Below is a small trained network, with its code and all its weights. Each question gives an input and a target symbol and asks what happens when units are switched off, that is, made to give their printed mean instead of their output.

import numpy as np


def w(rows, s, z=0):
    codes = np.array(rows[::2]) - 128.0
    scale = np.full(codes.shape[1], s)
    scale[-1] = z or s
    return codes * scale


def f(y):
    return np.maximum(y, 0)


def softmax(a):
    e = np.exp(a - a.max(-1, keepdims=True))
    return e / e.sum(-1, keepdims=True)


def log_softmax(a):
    a = a - a.max(-1, keepdims=True)
    return a - np.log(np.exp(a).sum(-1, keepdims=True))


def net(x, mask):
    ids = ['γθλμξστφ'.index(c) for c in x.split()]
    T = len(ids)
    res = E[ids] + P[:T]
    q, k, v = (res @ M[0].T for M in (Q, K, V))
    z = softmax(np.where(np.tri(T) > 0, q @ k.T / 2**0.5, -1e9)) @ v
    res = res + np.where(mask[0], z, O[0][:, -1]) @ O[0][:, :-1]
    y = f(res @ A[0][:, :-1].T + A[0][:, -1])
    res = res + np.where(mask[1:13], y, B[0][:, -1]) @ B[0][:, :-1]
    return log_softmax(res[-1] @ U[:, :-1].T + U[:, -1])


Q, K, V, O, A, B = {}, {}, {}, {}, {}, {}
E = w([
[68,160,121,73],'γ',
[89,151,120,87],'θ',
[152,192,178,37],'λ',
[128,146,117,119],'μ',
[13,13,106,142],'ξ',
[3,170,36,128],'σ',
[79,88,14,110],'τ',
[228,187,127,109],'φ',
],0.018)
P = w([
[155,214,83,148],'0',
[80,163,132,175],'1',
[145,87,59,70],'2',
[99,141,105,108],'3',
[100,131,166,183],'4',
[149,104,109,8],'5',
[122,147,118,102],'6',
[98,146,136,215],'7',
[133,110,94,25],'8',
[132,155,123,99],'9',
[135,148,149,206],'10',
[114,98,90,32],'11',
[95,148,104,101],'12',
],0.016)
Q[0] = w([
[158,140,79,251],'head 1',
[142,70,220,168],'head 1',
],0.012)
K[0] = w([
[1,43,80,83],'head 1',
[97,19,185,103],'head 1',
],0.0087)
V[0] = w([
[75,86,73,133],'head 1',
[255,134,172,170],'head 1',
],0.0086)
O[0] = w([
[252,147,168,2,120],'head 1',
[200,59,24,234,3],'head 1',
],0.0085,0.0048)
A[0] = w([
[139,149,93,69,126],'neuron 1',
[127,55,185,160,95],'neuron 2',
[107,172,106,73,52],'neuron 3',
[209,146,159,92,65],'neuron 4',
[46,128,81,164,181],'neuron 5',
[64,177,193,208,89],'neuron 6',
[138,192,70,118,21],'neuron 7',
[183,111,185,109,225],'neuron 8',
[197,61,6,124,121],'neuron 9',
[103,73,86,69,154],'neuron 10',
[82,22,161,155,254],'neuron 11',
[103,95,71,77,100],'neuron 12',
],0.012,0.0044)
B[0] = w([
[128,49,23,122,216],'neuron 1',
[53,150,133,142,132],'neuron 2',
[124,105,134,87,249],'neuron 3',
[71,89,180,171,157],'neuron 4',
[151,144,151,75,253],'neuron 5',
[132,82,237,254,178],'neuron 6',
[139,44,122,178,180],'neuron 7',
[87,161,27,211,155],'neuron 8',
[58,90,152,99,219],'neuron 9',
[241,180,167,181,210],'neuron 10',
[144,164,84,76,172],'neuron 11',
[216,139,154,178,210],'neuron 12',
],0.0074,0.014)
U = w([
[48,135,174,114,81],'γ',
[137,140,144,132,31],'θ',
[160,202,172,197,254],'λ',
[137,143,130,136,45],'μ',
[150,92,162,113,54],'ξ',
[132,184,71,72,226],'σ',
[189,97,130,97,94],'τ',
[97,1,97,145,97],'φ',
],0.0087,0.0053)

Each question gives the input, a string of symbols that net reads in full, and the target symbol t.
The units are the heads (2 rows each of Q, K, V and O) and the neurons (one row each of A and B). Each row of codes is followed by its name. A weight is (code - 128) times the scale printed after its matrix; where a second scale follows, it is the last column's (O, A, B and U).
mask holds one flag per unit, heads first, then neurons. A switched-off unit (its flag False) gives its mean, the last column of its rows in O or B, instead of its output. The means were averaged over made-up inputs and are rounded, as every weight is.
A unit's drop is (log p(t) with every unit on - log p(t) with that unit switched off) / (log p(t) with every unit on - log p(t) with every unit switched off).
The circuit of an input: a set's keep is (log p(t) with only the set's units on - log p(t) with every unit switched off) / (log p(t) with every unit on - log p(t) with every unit switched off). Starting from the 12 units with the biggest drops (on a tie, the unit counted first), units are removed one at a time, each time the one whose removal leaves the highest keep (on an exact tie, the one counted first), for as long as the keep stays at least 0.8.
units of the circuit, in order: the units of the circuit, biggest drop first
unit that matters most: the unit with the biggest drop
top k neurons: the k neurons with the biggest drops, biggest first
drop of u: that unit's drop, to one decimal
input σ λ τ σ λ φ σ λ σ φ τ, target σ: top neuron : [neuron 6]
input σ ξ θ τ ξ σ σ γ θ φ γ, target γ: units of the circuit, in order : [head 1; neuron 10]
input λ σ σ μ μ, target γ: top 2 neurons : [neuron 4; neuron 10]
input σ γ σ σ φ φ φ θ γ σ φ, target γ: units of the circuit, in order : [head 1; neuron 4]
input λ σ μ σ λ θ σ, target λ: top 3 neurons : [neuron 6; neuron 1; neuron 9]
input σ λ σ φ σ φ σ σ φ ξ θ, target γ: units of the circuit, in order : [head 1; neuron 10; neuron 4]
input λ λ φ, target φ: units of the circuit, in order : [neuron 9; head 1]
input φ σ φ λ λ σ λ λ τ σ θ, target γ: top 2 neurons : [neuron 10; neuron 12]
input λ φ σ ξ τ τ γ γ σ σ, target λ: top 2 neurons : [neuron 1; neuron 6]
input σ λ λ σ μ, target γ: top 3 neurons : [neuron 10; neuron 12; neuron 4]
input σ ξ τ σ λ σ σ θ ξ, target σ: top 2 neurons : [neuron 11; neuron 6]
input λ σ φ σ γ λ γ, target λ: units of the circuit, in order : [head 1; neuron 1; neuron 9]
input τ σ ξ φ μ λ σ σ, target γ: top 3 neurons : [neuron 6; neuron 10; neuron 12]
input γ σ σ σ σ τ, target τ: unit that matters most : neuron 10
input λ γ λ σ σ σ θ ξ λ φ σ φ γ, target λ: units of the circuit, in order : [head 1; neuron 1; neuron 3]
input φ γ λ φ φ σ σ σ φ λ σ τ θ, target φ: top 2 neurons : [neuron 9; neuron 10]
input θ φ σ σ φ, target γ: units of the circuit, in order : [neuron 4; head 1]
input σ γ σ σ γ σ σ σ φ σ γ, target γ: top 3 neurons : [neuron 10; neuron 12; neuron 4]
input φ σ σ φ λ γ λ, target φ: top 2 neurons : [neuron 10; neuron 9]
input φ τ σ τ σ γ φ σ φ, target φ: units of the circuit, in order : [head 1]
input τ ξ σ, target τ: drop of neuron 8 : 0.1
input σ λ σ φ λ ξ τ σ σ σ λ ξ, target σ: drop of neuron 3 : 0.0
input σ σ φ τ τ, target σ: drop of neuron 6 : 0.2
input σ σ ξ λ φ θ, target φ: drop of neuron 9 : 1.1
